Below is a small trained network, with its code and all its weights. Each question gives an input and a target symbol and asks what happens when units are switched off, that is, made to give their printed mean instead of their output.

import numpy as np


def w(rows, s, z=0):
    codes = np.array(rows[::2]) - 128.0
    scale = np.full(codes.shape[1], s)
    scale[-1] = z or s
    return codes * scale


def norm(h):
    return h / np.sqrt((h * h).mean(-1, keepdims=True) + 1e-5)


def f(y):
    return y / 2 * (1 + np.tanh(0.7978845608 * (y + 0.044715 * y**3)))


def softmax(a):
    e = np.exp(a - a.max(-1, keepdims=True))
    return e / e.sum(-1, keepdims=True)


def log_softmax(a):
    a = a - a.max(-1, keepdims=True)
    return a - np.log(np.exp(a).sum(-1, keepdims=True))


def net(x, mask):
    ids = ['αβγεηλμξπτφω'.index(c) for c in x.split()]
    T = len(ids)
    res = E[ids] + P[:T]
    q, k, v = (norm(res) @ M[0].T for M in (Q, K, V))
    z = softmax(np.where(np.tri(T) > 0, q @ k.T / 2**0.5, -1e9)) @ v
    res = res + np.where(mask[0], z, O[0][:, -1]) @ O[0][:, :-1]
    y = f(norm(res) @ A[0][:, :-1].T + A[0][:, -1])
    res = res + np.where(mask[1:9], y, B[0][:, -1]) @ B[0][:, :-1]
    return log_softmax(norm(res)[-1] @ U[:, :-1].T + U[:, -1])


Q, K, V, O, A, B = {}, {}, {}, {}, {}, {}
E = w([
[78,141,82,91,138,134],'α',
[214,123,149,124,71,119],'β',
[170,126,210,56,46,196],'γ',
[133,62,251,169,108,128],'ε',
[118,121,92,52,134,186],'η',
[73,162,113,80,213,173],'λ',
[21,138,153,123,56,133],'μ',
[253,80,187,119,123,165],'ξ',
[165,70,178,82,107,114],'π',
[157,219,144,111,137,163],'τ',
[120,85,130,86,206,172],'φ',
[124,19,187,139,84,116],'ω',
],0.0048)
P = w([
[92,123,5,227,161,72],'0',
[108,160,205,77,112,120],'1',
[117,151,194,89,122,151],'2',
[116,151,194,99,108,158],'3',
[115,154,188,99,110,170],'4',
[116,146,189,95,119,169],'5',
[122,156,194,83,112,161],'6',
[119,149,195,87,102,161],'7',
[127,150,200,78,115,161],'8',
[117,148,193,78,101,169],'9',
[116,153,204,84,91,161],'10',
[129,143,197,81,98,153],'11',
[123,152,204,79,94,160],'12',
[123,146,207,80,91,149],'13',
],0.0031)
Q[0] = w([
[71,127,255,67,60,215],'H1',
[101,143,111,129,164,107],'H1',
],0.0058)
K[0] = w([
[150,117,3,236,136,58],'H1',
[149,132,159,120,86,130],'H1',
],0.007)
V[0] = w([
[167,253,126,78,96,128],'H1',
[106,100,184,78,4,169],'H1',
],0.004)
O[0] = w([
[56,110,177,225,164,146,35],'H1',
[114,126,85,167,133,254,4],'H1',
],0.005,0.0018)
A[0] = w([
[159,122,2,183,118,120,89],'N1',
[92,96,111,236,112,203,152],'N2',
[153,142,89,106,83,180,250],'N3',
[56,196,94,93,168,122,55],'N4',
[166,164,137,95,129,111,94],'N5',
[149,136,117,157,229,104,151],'N6',
[97,144,177,148,98,115,197],'N7',
[174,129,123,137,81,99,189],'N8',
],0.0078,0.0019)
B[0] = w([
[118,228,248,75,123,207,113],'N1',
[127,167,120,56,172,17,121],'N2',
[83,86,100,153,196,104,236],'N3',
[180,1,121,219,29,158,191],'N4',
[106,164,90,228,90,124,189],'N5',
[110,123,213,98,164,151,112],'N6',
[170,131,111,183,165,157,252],'N7',
[104,110,48,197,156,147,167],'N8',
],0.0043,0.0033)
U = w([
[76,148,141,60,224,137,211],'α',
[21,159,143,124,56,77,186],'β',
[192,113,126,139,128,132,73],'γ',
[138,126,56,71,115,143,91],'ε',
[162,118,63,155,127,86,125],'η',
[107,81,124,157,114,254,148],'λ',
[146,215,134,168,125,177,217],'μ',
[156,182,177,60,70,184,5],'ξ',
[130,76,58,140,112,111,97],'π',
[117,131,233,196,167,100,99],'τ',
[136,69,147,146,127,54,59],'φ',
[165,142,115,70,122,31,145],'ω',
],0.0083,0.0026)

Each question gives the input, a string of symbols that net reads in full, and the target symbol t.
The units are the heads (2 rows each of Q, K, V and O) and the neurons (one row each of A and B). Each row of codes is followed by its name. A weight is (code - 128) times the scale printed after its matrix; where a second scale follows, it is the last column's (O, A, B and U).
mask holds one flag per unit, heads first, then neurons. A switched-off unit (its flag False) gives its mean, the last column of its rows in O or B, instead of its output. The means were averaged over made-up inputs and are rounded, as every weight is.
A unit's drop is (log p(t) with every unit on - log p(t) with that unit switched off) / (log p(t) with every unit on - log p(t) with every unit switched off).
The circuit of an input: a set's keep is (log p(t) with only the set's units on - log p(t) with every unit switched off) / (log p(t) with every unit on - log p(t) with every unit switched off). Starting from all 9 units, units are removed one at a time, each time the one whose removal leaves the highest keep (on an exact tie, the one counted first), for as long as the keep stays at least 0.8.
units of the circuit, in order: the units of the circuit, biggest drop first
most important unit: the unit with the biggest drop
top k neurons: the k neurons with the biggest drops, biggest first
drop of u: that unit's drop, to one decimal
input ξ φ μ α μ λ ε π, target ω: units of the circuit, in order	N4, H1
input γ γ τ μ τ τ φ β μ ε, target α: units of the circuit, in order	H1, N2, N4
input γ τ γ α ε β γ, target α: units of the circuit, in order	H1, N2, N4, N3
input φ γ τ, target ω: units of the circuit, in order	H1
input τ τ μ μ ξ ε τ φ μ, target τ: units of the circuit, in order	H1, N7
input γ η ω φ τ τ μ φ μ φ μ μ, target α: units of the circuit, in order	H1, N2, N5
input τ μ φ η α β μ λ φ ω, target τ: top 2 neurons	N4, N7
input γ γ τ, target α: units of the circuit, in order	H1, N2, N5
input γ γ ξ, target α: units of the circuit, in order	H1, N2, N4, N7
input τ γ λ α, target τ: drop of H1	0.7
input τ λ γ, target τ: drop of N5	0.0
input τ φ β, target τ: drop of N5	0.0
input τ μ μ τ π, target τ: drop of H1	1.2
input γ β η, target α: most important unit	H1
